Below are the code and all the weights of a small trained network. Each question names an input and a target symbol and asks about switching units off, where a switched-off unit gives its printed mean instead of its output.

import numpy as np


def w(rows, s, z=0):
    codes = np.array(rows[::2]) - 128.0
    scale = np.full(codes.shape[1], s)
    scale[-1] = z or s
    return codes * scale


def norm(h):
    return h / np.sqrt((h * h).mean(-1, keepdims=True) + 1e-5)


def f(y):
    return y / 2 * (1 + np.tanh(0.7978845608 * (y + 0.044715 * y**3)))


def softmax(a):
    e = np.exp(a - a.max(-1, keepdims=True))
    return e / e.sum(-1, keepdims=True)


def log_softmax(a):
    a = a - a.max(-1, keepdims=True)
    return a - np.log(np.exp(a).sum(-1, keepdims=True))


def net(x, mask):
    ids = ['ΛΣδεηθ'.index(c) for c in x.split()]
    T = len(ids)
    res = E[ids] + P[:T]
    r = norm(res)
    for j in range(3):
        rows = slice(3 * j, 3 * j + 3)
        q, k, v = (r @ M[0][rows].T for M in (Q, K, V))
        z = softmax(np.where(np.tri(T) > 0, q @ k.T / 3**0.5, -1e9)) @ v
        o = O[0][rows]
        res = res + np.where(mask[j], z, o[:, -1]) @ o[:, :-1]
    y = f(norm(res) @ A[0][:, :-1].T + A[0][:, -1])
    res = res + np.where(mask[3:7], y, B[0][:, -1]) @ B[0][:, :-1]
    return log_softmax(norm(res)[-1] @ U[:, :-1].T + U[:, -1])


Q, K, V, O, A, B = {}, {}, {}, {}, {}, {}
E = w([
[126,149,142,102],'Λ',
[114,187,72,155],'Σ',
[179,132,64,3],'δ',
[119,152,141,103],'ε',
[148,134,141,116],'η',
[62,102,231,34],'θ',
],0.0057)
P = w([
[143,76,100,194],'0',
[36,237,78,67],'1',
[63,237,78,55],'2',
[74,250,96,51],'3',
[79,244,95,49],'4',
[109,241,98,56],'5',
],0.0022)
Q[0] = w([
[55,36,99,147],'h1',
[113,215,247,107],'h1',
[4,32,128,166],'h1',
[76,15,99,208],'h2',
[109,200,144,52],'h2',
[159,19,103,221],'h2',
[76,216,177,38],'h3',
[68,186,184,18],'h3',
[105,174,166,25],'h3',
],0.0039)
K[0] = w([
[32,121,158,43],'h1',
[168,65,228,228],'h1',
[50,111,204,4],'h1',
[84,226,108,48],'h2',
[188,11,182,109],'h2',
[72,252,89,118],'h2',
[75,139,210,170],'h3',
[89,200,216,210],'h3',
[103,168,179,201],'h3',
],0.0042)
V[0] = w([
[180,104,166,115],'h1',
[197,131,190,132],'h1',
[172,70,37,191],'h1',
[239,67,66,153],'h2',
[146,122,230,107],'h2',
[165,253,120,132],'h2',
[194,130,171,153],'h3',
[239,80,109,71],'h3',
[161,81,132,204],'h3',
],0.0038)
O[0] = w([
[104,212,213,55,104],'h1',
[59,146,233,94,106],'h1',
[93,221,2,125,4],'h1',
[169,180,219,103,24],'h2',
[98,85,72,25,167],'h2',
[14,15,184,185,165],'h2',
[79,107,183,112,81],'h3',
[79,145,34,69,64],'h3',
[51,212,152,72,7],'h3',
],0.0028,0.0033)
A[0] = w([
[140,112,1,208,131],'n1',
[150,245,178,97,101],'n2',
[182,56,178,102,206],'n3',
[168,163,62,236,3],'n4',
],0.0037,0.0031)
B[0] = w([
[92,199,123,177,148],'n1',
[205,97,193,231,137],'n2',
[91,156,109,187,251],'n3',
[51,185,153,2,89],'n4',
],0.0036,0.0023)
U = w([
[61,45,244,45,207],'Λ',
[64,245,38,223,142],'Σ',
[229,151,187,198,6],'δ',
[50,28,120,228,167],'ε',
[211,229,229,106,77],'η',
[236,91,3,7,173],'θ',
],0.0041,0.002)

Each question gives the input, a string of symbols that net reads in full, and the target symbol t.
The units are the heads (3 rows each of Q, K, V and O) and the neurons (one row each of A and B). Each row of codes is followed by its name. A weight is (code - 128) times the scale printed after its matrix; where a second scale follows, it is the last column's (O, A, B and U).
mask holds one flag per unit, heads first, then neurons. A switched-off unit (its flag False) gives its mean, the last column of its rows in O or B, instead of its output. The means were averaged over made-up inputs and are rounded, as every weight is.
A unit's drop is (log p(t) with every unit on - log p(t) with that unit switched off) / (log p(t) with every unit on - log p(t) with every unit switched off).
The circuit of an input: a set's keep is (log p(t) with only the set's units on - log p(t) with every unit switched off) / (log p(t) with every unit on - log p(t) with every unit switched off). Starting from all 7 units, units are removed one at a time, each time the one whose removal leaves the highest keep (on an exact tie, the one counted first), for as long as the keep stays at least 0.8.
circuit, biggest first: the units of the circuit, biggest drop first
k most important neurons: the k neurons with the biggest drops, biggest first
which heads matter: for each layer, one digit per head in row order, 1 if its drop is at least 0.15 and else 0, layers parted by /
drop of u: that unit's drop, to one decimal
input Σ η Σ η, target Σ: which heads matter => 100
input Λ η ε θ ε ε, target Λ: which heads matter => 110
input η δ Λ, target η: which heads matter => 010
input θ ε η ε, target θ: which heads matter => 010
input Λ δ ε Σ ε η, target Λ: circuit, biggest first => h2; h1
input ε δ ε η Λ, target ε: which heads matter => 010
input δ θ ε, target δ: circuit, biggest first => h2; n2
input ε θ η, target ε: circuit, biggest first => n3; h1
input ε θ Λ η, target ε: circuit, biggest first => h2
input Σ η θ η, target Σ: circuit, biggest first => n1; h1
input ε δ Σ ε, target ε: circuit, biggest first => h2; h1
input Σ δ η Λ Λ, target Σ: circuit, biggest first => h1; h2
input Λ δ η, target Λ: which heads matter => 000
input θ ε δ θ Λ, target θ: which heads matter => 010
input θ δ ε Σ ε, target θ: which heads matter => 000
input θ ε Λ ε Λ, target θ: most important neuron => n2
input ε Σ η ε, target ε: drop of h1 => 0.1
input δ Λ ε, target δ: drop of h2 => 0.9
input η θ η, target η: drop of h2 => 0.4
input δ ε δ Λ, target δ: most important neuron => n2
